Below are the code and all the weights of a small trained network. Each question names an input and a class and asks about switching units off, where a switched-off unit gives its printed mean instead of its output.

import numpy as np


def w(rows, s, z=0):
    codes = np.array(rows[::2]) - 128.0
    scale = np.full(codes.shape[1], s)
    scale[-1] = z or s
    return codes * scale


def norm(h):
    return h / np.sqrt((h * h).mean(-1, keepdims=True) + 1e-5)


def f(y):
    return y / 2 * (1 + np.tanh(0.7978845608 * (y + 0.044715 * y**3)))


def log_softmax(a):
    a = a - a.max(-1, keepdims=True)
    return a - np.log(np.exp(a).sum(-1, keepdims=True))


def net(x, mask):
    res = np.array(x, float).reshape(1, 6) / 4 @ E
    u = 0
    for l in range(4):
        y = f(norm(res) @ A[l][:, :-1].T + A[l][:, -1])
        res = res + np.where(mask[u : u + 4], y, B[l][:, -1]) @ B[l][:, :-1]
        u += 4
    return log_softmax(norm(res)[-1] @ U[:, :-1].T + U[:, -1])


A, B = {}, {}
E = w([
[145,125,126,118,182,229,167],'x0',
[170,34,128,139,142,125,114],'x1',
[59,78,103,160,61,67,254],'x2',
[137,212,157,19,130,145,148],'x3',
[86,114,189,124,92,187,97],'x4',
[201,107,183,27,171,159,111],'x5',
],0.0065)
A[0] = w([
[117,186,103,93,220,198,183,3],'L0N0',
[149,176,221,137,174,186,42,39],'L0N1',
[185,213,90,102,135,127,68,84],'L0N2',
[142,165,192,91,182,236,2,52],'L0N3',
],0.0068,0.0036)
B[0] = w([
[140,160,89,133,157,150,169,157],'L0N0',
[129,113,132,132,99,152,77,196],'L0N1',
[97,70,143,112,114,171,151,178],'L0N2',
[152,116,134,101,75,225,2,253],'L0N3',
],0.0095,0.0048)
A[1] = w([
[189,37,109,125,205,84,80,3],'L1N0',
[105,161,73,215,111,77,63,23],'L1N1',
[27,82,92,255,73,105,155,27],'L1N2',
[96,194,61,184,115,47,101,24],'L1N3',
],0.0068,0.0032)
B[1] = w([
[255,126,189,141,105,58,215,153],'L1N0',
[134,244,126,244,107,159,119,158],'L1N1',
[80,99,54,141,64,170,92,254],'L1N2',
[123,209,157,189,174,145,40,165],'L1N3',
],0.0063,0.0048)
A[2] = w([
[255,97,155,145,123,70,136,26],'L2N0',
[109,102,88,125,101,79,108,75],'L2N1',
[90,171,158,45,114,68,138,2],'L2N2',
[113,74,114,173,68,125,137,145],'L2N3',
],0.0096,0.0042)
B[2] = w([
[171,49,200,168,234,57,133,189],'L2N0',
[91,136,128,126,173,203,112,150],'L2N1',
[1,189,244,65,99,114,110,143],'L2N2',
[72,59,83,64,145,116,133,253],'L2N3',
],0.0073,0.0039)
A[3] = w([
[172,222,150,151,170,105,73,202],'L3N0',
[115,216,207,75,79,80,140,56],'L3N1',
[155,205,108,94,223,182,230,49],'L3N2',
[118,206,60,254,89,101,90,3],'L3N3',
],0.0083,0.0035)
B[3] = w([
[140,11,77,43,142,166,154,207],'L3N0',
[85,148,254,82,221,167,182,175],'L3N1',
[213,202,67,176,68,162,228,176],'L3N2',
[162,217,236,159,136,56,78,255],'L3N3',
],0.0082,0.0034)
U = w([
[65,192,213,41,169,112,175,83],'0',
[34,55,40,113,69,120,155,128],'1',
[83,228,122,230,102,44,66,203],'2',
[195,128,139,50,125,231,4,250],'3',
[207,217,70,123,97,167,230,31],'4',
[209,53,154,133,209,37,148,30],'5',
],0.014,0.0016)

Each question gives the input, the list of numbers given to net, and the class t.
The units are the neurons (one row each of A and B). Each row of codes is followed by its name. A weight is (code - 128) times the scale printed after its matrix; where a second scale follows, it is the last column's (A, B and U).
mask holds one flag per neuron, layer by layer. A switched-off neuron (its flag False) gives its mean, the last column of its row in B, instead of its output. The means were averaged over made-up inputs and are rounded, as every weight is.
A unit's drop is (log p(t) with every unit on - log p(t) with that unit switched off) / (log p(t) with every unit on - log p(t) with every unit switched off).
The circuit of an input: a set's keep is (log p(t) with only the set's units on - log p(t) with every unit switched off) / (log p(t) with every unit on - log p(t) with every unit switched off). Starting from the 12 units with the biggest drops (on a tie, the unit counted first), units are removed one at a time, each time the one whose removal leaves the highest keep (on an exact tie, the one counted first), for as long as the keep stays at least 0.8.
units of the circuit, in order: the units of the circuit, biggest drop first
unit that matters most: the unit with the biggest drop
k most important neurons: the k neurons with the biggest drops, biggest first
k most important neurons of layer l: the k neurons of layer l with the biggest drops, biggest first
drop when u is switched off: that unit's drop, to one decimal
input [1,-1,3,-2,-3,-1], class 2: unit that matters most : L0N2
input [-2,-2,-2,-6,-3,7], class 5: units of the circuit, in order : (L1N0; L2N0)
input [4,-8,-1,1,0,-5], class 4: 2 most important neurons of layer 3 : (L3N2; L3N0)
input [-8,3,2,-3,0,3], class 5: units of the circuit, in order : (L2N0; L1N0)
input [-4,-5,8,0,-6,4], class 0: units of the circuit, in order : (L2N2; L3N1)
input [1,-3,-1,5,-4,0], class 4: units of the circuit, in order : (L0N0; L3N2)
input [-4,6,6,0,-4,-5], class 2: units of the circuit, in order : (L1N1; L3N3)
input [0,6,4,7,-7,-7], class 2: units of the circuit, in order : (L1N3; L3N3)
input [-2,8,-5,-2,-8,-6], class 5: 2 most important neurons : (L1N0; L2N0)
input [-4,-4,5,-1,3,-2], class 2: 2 most important neurons : (L0N2; L1N3)
input [-3,2,2,-8,4,-4], class 2: 2 most important neurons : (L1N1; L3N3)
input [-7,-2,4,-2,-1,2], class 2: 2 most important neurons : (L0N2; L1N3)
input [-8,-5,8,-5,0,1], class 2: 3 most important neurons : (L1N3; L0N2; L3N3)
input [5,-2,4,-1,-7,8], class 4: units of the circuit, in order : (L3N2)
input [3,-3,4,-2,2,4], class 4: 2 most important neurons : (L1N2; L3N2)
input [5,5,2,6,-1,-7], class 4: 3 most important neurons : (L0N0; L3N2; L0N2)
input [-4,6,2,-1,-4,-3], class 2: 3 most important neurons : (L0N2; L1N1; L1N3)
input [5,-4,8,-5,-6,-4], class 2: drop when L3N0 is switched off : 0.5
input [6,-8,6,6,-3,7], class 4: drop when L3N2 is switched off : 1.5
input [7,8,-5,-1,-6,-8], class 5: drop when L1N0 is switched off : 0.1
input [-4,4,-1,3,-4,-1], class 5: drop when L0N1 is switched off : 0.0
input [4,-2,0,-6,-2,-3], class 2: units of the circuit, in order : (L3N3)
